Below is a small trained network, with its code and all its weights. Each question gives an input and a target symbol and asks what happens when units are switched off, that is, made to give their printed mean instead of their output.

import numpy as np


def w(rows, s, z=0):
    codes = np.array(rows[::2]) - 128.0
    scale = np.full(codes.shape[1], s)
    scale[-1] = z or s
    return codes * scale


def norm(h):
    return h / np.sqrt((h * h).mean(-1, keepdims=True) + 1e-5)


def f(y):
    return y / 2 * (1 + np.tanh(0.7978845608 * (y + 0.044715 * y**3)))


def softmax(a):
    e = np.exp(a - a.max(-1, keepdims=True))
    return e / e.sum(-1, keepdims=True)


def log_softmax(a):
    a = a - a.max(-1, keepdims=True)
    return a - np.log(np.exp(a).sum(-1, keepdims=True))


def net(x, mask):
    ids = ['ΛΠΣΨβγδεζθξτω'.index(c) for c in x.split()]
    T = len(ids)
    res = E[ids] + P[:T]
    r = norm(res)
    for j in range(2):
        rows = slice(2 * j, 2 * j + 2)
        q, k, v = (r @ M[0][rows].T for M in (Q, K, V))
        z = softmax(np.where(np.tri(T) > 0, q @ k.T / 2**0.5, -1e9)) @ v
        o = O[0][rows]
        res = res + np.where(mask[j], z, o[:, -1]) @ o[:, :-1]
    y = f(norm(res) @ A[0][:, :-1].T + A[0][:, -1])
    res = res + np.where(mask[2:26], y, B[0][:, -1]) @ B[0][:, :-1]
    return log_softmax(norm(res)[-1] @ U[:, :-1].T + U[:, -1])


Q, K, V, O, A, B = {}, {}, {}, {}, {}, {}
E = w([
[85,131,135,53],'Λ',
[104,162,14,243],'Π',
[115,159,93,133],'Σ',
[99,152,176,173],'Ψ',
[157,137,107,145],'β',
[194,124,114,108],'γ',
[253,149,55,103],'δ',
[136,97,123,71],'ε',
[137,99,123,74],'ζ',
[157,145,103,142],'θ',
[139,25,137,171],'ξ',
[127,181,177,90],'τ',
[108,104,70,125],'ω',
],0.027)
P = w([
[252,69,3,61],'0',
[241,74,31,91],'1',
[231,67,62,97],'2',
[228,75,79,93],'3',
[225,73,107,86],'4',
[227,75,124,82],'5',
[228,78,145,84],'6',
[222,87,161,82],'7',
[221,88,175,83],'8',
[218,100,184,86],'9',
],0.0044)
Q[0] = w([
[116,120,254,170],'h0',
[115,157,117,79],'h0',
[127,132,87,160],'h1',
[97,159,143,147],'h1',
],0.021)
K[0] = w([
[188,92,248,107],'h0',
[97,155,109,99],'h0',
[124,135,54,157],'h1',
[173,188,147,121],'h1',
],0.017)
V[0] = w([
[231,140,169,17],'h0',
[116,20,61,164],'h0',
[254,61,156,173],'h1',
[121,163,42,183],'h1',
],0.0065)
O[0] = w([
[143,93,253,226,16],'h0',
[36,42,91,181,182],'h0',
[161,74,93,213,132],'h1',
[124,228,163,193,254],'h1',
],0.0064,0.0057)
A[0] = w([
[140,88,181,212,128],'n0',
[216,69,82,19,19],'n1',
[252,94,153,140,158],'n2',
[71,140,129,196,140],'n3',
[88,147,129,195,53],'n4',
[123,134,144,99,2],'n5',
[130,78,88,91,206],'n6',
[88,55,170,210,13],'n7',
[103,144,165,46,125],'n8',
[29,159,126,145,107],'n9',
[236,138,117,30,121],'n10',
[97,70,140,21,154],'n11',
[50,139,118,134,90],'n12',
[211,107,149,52,119],'n13',
[171,106,80,71,107],'n14',
[50,160,147,147,148],'n15',
[23,156,230,84,52],'n16',
[28,98,183,181,110],'n17',
[177,132,200,163,18],'n18',
[128,159,132,77,92],'n19',
[76,170,121,113,135],'n20',
[99,145,146,52,141],'n21',
[121,29,162,93,61],'n22',
[155,26,211,107,123],'n23',
],0.014,0.0076)
B[0] = w([
[189,57,68,203,164],'n0',
[209,66,168,194,190],'n1',
[92,150,187,46,206],'n2',
[170,131,133,177,255],'n3',
[154,183,109,38,175],'n4',
[129,190,199,115,108],'n5',
[43,120,141,138,226],'n6',
[174,39,10,94,133],'n7',
[107,215,103,167,156],'n8',
[156,95,172,95,194],'n9',
[157,204,24,135,223],'n10',
[95,201,201,157,182],'n11',
[171,121,173,55,147],'n12',
[200,136,96,86,190],'n13',
[111,70,156,136,170],'n14',
[149,94,171,115,191],'n15',
[56,98,218,79,161],'n16',
[96,41,70,81,136],'n17',
[235,213,145,119,139],'n18',
[133,111,108,185,129],'n19',
[107,81,171,144,187],'n20',
[139,186,65,192,151],'n21',
[58,116,89,38,154],'n22',
[92,167,55,38,180],'n23',
],0.012,0.0054)
U = w([
[38,193,192,150,54],'Λ',
[124,164,52,175,89],'Π',
[164,214,122,64,42],'Σ',
[107,120,219,129,211],'Ψ',
[169,69,145,150,84],'β',
[255,92,54,64,1],'γ',
[153,119,147,119,81],'δ',
[121,108,150,90,160],'ε',
[128,105,148,87,163],'ζ',
[186,173,174,138,36],'θ',
[135,33,86,78,155],'ξ',
[179,108,147,89,102],'τ',
[52,93,167,131,191],'ω',
],0.018,0.0087)

Each question gives the input, a string of symbols that net reads in full, and the target symbol t.
The units are the heads (2 rows each of Q, K, V and O) and the neurons (one row each of A and B). Each row of codes is followed by its name. A weight is (code - 128) times the scale printed after its matrix; where a second scale follows, it is the last column's (O, A, B and U).
mask holds one flag per unit, heads first, then neurons. A switched-off unit (its flag False) gives its mean, the last column of its rows in O or B, instead of its output. The means were averaged over made-up inputs and are rounded, as every weight is.
A unit's drop is (log p(t) with every unit on - log p(t) with that unit switched off) / (log p(t) with every unit on - log p(t) with every unit switched off).
The circuit of an input: a set's keep is (log p(t) with only the set's units on - log p(t) with every unit switched off) / (log p(t) with every unit on - log p(t) with every unit switched off). Starting from the 12 units with the biggest drops (on a tie, the unit counted first), units are removed one at a time, each time the one whose removal leaves the highest keep (on an exact tie, the one counted first), for as long as the keep stays at least 0.8.
circuit, biggest first: the units of the circuit, biggest drop first
unit that matters most: the unit with the biggest drop
k most important neurons: the k neurons with the biggest drops, biggest first
heads that matter: for each layer, one digit per head in row order, 1 if its drop is at least 0.15 and else 0, layers parted by /
drop when u is switched off: that unit's drop, to one decimal
input ζ ξ ξ Π ε θ, target Π: circuit, biggest first	(h0 n6 n4)
input τ Π Σ Π Σ, target θ: unit that matters most	h1
input Σ Π Π Σ ζ, target Σ: circuit, biggest first	(n10 n11)
input Ψ γ β Π ω Σ β ξ Π θ, target Π: circuit, biggest first	(n4 n9)
input Σ Π Ψ, target Ψ: heads that matter	10
input Π γ γ β ζ Ψ Σ τ ζ, target Σ: circuit, biggest first	(n11 n10)
input Ψ Σ Π Π τ ξ Σ Π Λ, target Λ: heads that matter	00
input Ψ Σ β ε, target Σ: circuit, biggest first	(n11 n10)
input Ψ Π ζ, target Π: 4 most important neurons	(n10 n11 n6 n1)
input δ Π Σ Λ γ Σ Π Ψ Σ β, target Σ: heads that matter	00
input β ω δ β, target ω: heads that matter	10
input β Σ β, target Σ: heads that matter	10
input ζ ξ β, target ξ: heads that matter	01
input Π Σ Π Π Π ω Π Ψ β ε, target Π: 3 most important neurons	(n10 n11 n1)
input Π ξ Π Ψ, target ξ: circuit, biggest first	(n17)
input Σ ω Π Π β, target Π: heads that matter	10
input Σ Π Π Π Ψ Σ, target θ: 3 most important neurons	(n6 n16 n23)
input Π Π Π Ψ ξ Π β Π β Σ, target Π: 2 most important neurons	(n16 n2)
input Σ Ψ Π Σ Π Π ζ ε, target Π: 2 most important neurons	(n10 n11)
input β Ψ Π Π τ Ψ Λ, target Λ: circuit, biggest first	(n11)
input Λ ζ Σ ε, target Σ: circuit, biggest first	(n11 n10)
input Ψ Σ θ, target Σ: 2 most important neurons	(n2 n0)
input Π Ψ Π γ γ Π Σ, target Π: 3 most important neurons	(n2 n16 n11)
input Ψ ω β, target ω: drop when n20 is switched off	0.0
input ζ Σ Π Π β Π Π γ Ψ, target γ: drop when h1 is switched off	0.4
input Π Σ ω Π Π β, target Π: drop when n10 is switched off	0.1
input ζ Σ θ τ θ, target Σ: circuit, biggest first	(n2)
input γ Π Ψ, target γ: drop when h1 is switched off	0.5
